Here is a tiny trained network, its code and every weight. The questions are about switching its units off for an input and a class, where a switched-off unit gives its printed mean instead of its output.

import numpy as np


def w(rows, s, z=0):
    codes = np.array(rows[::2]) - 128.0
    scale = np.full(codes.shape[1], s)
    scale[-1] = z or s
    return codes * scale


def norm(h):
    return h / np.sqrt((h * h).mean(-1, keepdims=True) + 1e-5)


def f(y):
    return y / 2 * (1 + np.tanh(0.7978845608 * (y + 0.044715 * y**3)))


def log_softmax(a):
    a = a - a.max(-1, keepdims=True)
    return a - np.log(np.exp(a).sum(-1, keepdims=True))


def net(x, mask):
    res = np.array(x, float).reshape(1, 8) / 4 @ E
    u = 0
    for l in range(2):
        y = f(norm(res) @ A[l][:, :-1].T + A[l][:, -1])
        res = res + np.where(mask[u : u + 4], y, B[l][:, -1]) @ B[l][:, :-1]
        u += 4
    return log_softmax(norm(res)[-1] @ U[:, :-1].T + U[:, -1])


A, B = {}, {}
E = w([
[117,133,129,128,118],'x0',
[235,70,110,12,34],'x1',
[94,77,3,157,86],'x2',
[125,135,131,125,115],'x3',
[117,128,134,128,118],'x4',
[218,173,92,189,125],'x5',
[127,190,42,14,157],'x6',
[114,126,130,117,114],'x7',
],0.003)
A[0] = w([
[91,122,175,92,151,140],'L0N0',
[51,69,165,80,147,217],'L0N1',
[164,199,254,85,146,131],'L0N2',
[141,33,189,186,130,254],'L0N3',
],0.0079,0.00087)
B[0] = w([
[169,202,93,159,229,162],'L0N0',
[199,128,95,194,70,200],'L0N1',
[92,69,3,159,59,253],'L0N2',
[154,231,134,86,70,227],'L0N3',
],0.0062,0.004)
A[1] = w([
[91,175,31,26,231,205],'L1N0',
[184,127,2,183,77,248],'L1N1',
[183,103,106,169,157,146],'L1N2',
[1,156,161,203,248,103],'L1N3',
],0.0054,0.0017)
B[1] = w([
[152,183,188,195,51,168],'L1N0',
[58,105,174,147,251,254],'L1N1',
[81,113,164,77,80,138],'L1N2',
[203,25,100,2,99,157],'L1N3',
],0.0075,0.0078)
U = w([
[60,86,110,114,156,254],'0',
[200,31,128,2,96,25],'1',
[151,249,202,134,60,94],'2',
[97,114,209,107,163,112],'3',
],0.007,0.0017)

Each question gives the input, the list of numbers given to net, and the class t.
The units are the neurons (one row each of A and B). Each row of codes is followed by its name. A weight is (code - 128) times the scale printed after its matrix; where a second scale follows, it is the last column's (A, B and U).
mask holds one flag per neuron, layer by layer. A switched-off neuron (its flag False) gives its mean, the last column of its row in B, instead of its output. The means were averaged over made-up inputs and are rounded, as every weight is.
A unit's drop is (log p(t) with every unit on - log p(t) with that unit switched off) / (log p(t) with every unit on - log p(t) with every unit switched off).
The circuit of an input: a set's keep is (log p(t) with only the set's units on - log p(t) with every unit switched off) / (log p(t) with every unit on - log p(t) with every unit switched off). Starting from all 8 units, units are removed one at a time, each time the one whose removal leaves the highest keep (on an exact tie, the one counted first), for as long as the keep stays at least 0.8.
units of the circuit, in order: the units of the circuit, biggest drop first
most important unit: the unit with the biggest drop
top k neurons: the k neurons with the biggest drops, biggest first
k most important neurons of layer l: the k neurons of layer l with the biggest drops, biggest first
drop of u: that unit's drop, to one decimal
input [-4,-6,-5,2,4,0,2,-4], class 1: 2 most important neurons of layer 0 -> (L0N3; L0N1)
input [-4,4,2,-6,6,8,8,-8], class 2: 2 most important neurons of layer 0 -> (L0N2; L0N1)
input [2,6,7,8,7,8,4,4], class 3: units of the circuit, in order -> (L1N1; L0N2; L1N3)
input [-6,-7,5,7,4,4,1,2], class 1: top 2 neurons -> (L1N3; L0N2)
input [4,-5,-2,-5,3,-5,0,-5], class 1: units of the circuit, in order -> (L1N3)
input [2,3,1,5,-8,8,-2,2], class 3: top 2 neurons -> (L0N2; L1N3)
input [8,-2,0,-1,5,-3,-3,-6], class 2: top 3 neurons -> (L0N3; L0N2; L1N1)
input [-3,-5,0,2,0,-5,4,0], class 1: top 3 neurons -> (L1N3; L0N3; L0N2)
input [0,-2,3,-7,0,-7,8,0], class 2: top 2 neurons -> (L1N0; L0N2)
input [-5,2,-4,4,-5,1,-8,8], class 2: top 2 neurons -> (L0N3; L1N3)
input [0,-8,2,2,-6,-1,6,-5], class 1: units of the circuit, in order -> (L1N3; L0N2; L1N1)
input [1,5,-5,-2,1,-4,1,-6], class 0: units of the circuit, in order -> (L0N2; L1N3)
input [3,1,7,1,2,0,-8,3], class 2: 2 most important neurons of layer 0 -> (L0N3; L0N2)
input [-5,0,-4,5,-6,-1,-7,6], class 2: most important unit -> L0N3
input [2,-7,5,-6,3,-2,3,4], class 1: top 2 neurons -> (L1N3; L0N2)
input [2,-7,6,-5,8,5,4,-5], class 1: top 4 neurons -> (L1N3; L0N3; L0N2; L0N1)
input [-7,-6,5,-1,-5,6,-2,2], class 1: units of the circuit, in order -> (L1N3; L0N2; L0N1; L1N1)
input [4,-8,6,-1,3,-7,-6,6], class 1: units of the circuit, in order -> (L1N3; L0N2)
input [5,4,-4,5,7,1,3,-6], class 0: top 2 neurons -> (L0N2; L1N3)
input [-2,1,-2,0,0,-3,7,2], class 2: most important unit -> L1N0
input [3,-7,-5,4,1,3,8,-3], class 2: top 2 neurons -> (L1N0; L1N1)
input [0,-5,-6,-1,-1,-6,-8,-3], class 2: top 3 neurons -> (L0N3; L1N1; L0N1)
input [6,7,4,8,7,-1,8,8], class 2: 2 most important neurons of layer 1 -> (L1N0; L1N3)
input [8,0,3,4,-5,-3,6,0], class 2: top 2 neurons -> (L1N0; L0N2)
input [0,1,-5,8,-2,-1,-1,3], class 0: drop of L0N2 -> 0.8
input [-1,-4,1,-8,-5,0,8,2], class 2: drop of L1N1 -> 0.1
input [-6,-6,-2,-4,7,-4,2,-8], class 1: most important unit -> L1N3
input [-3,3,-8,-4,-1,-3,-2,0], class 0: drop of L0N2 -> 1.8
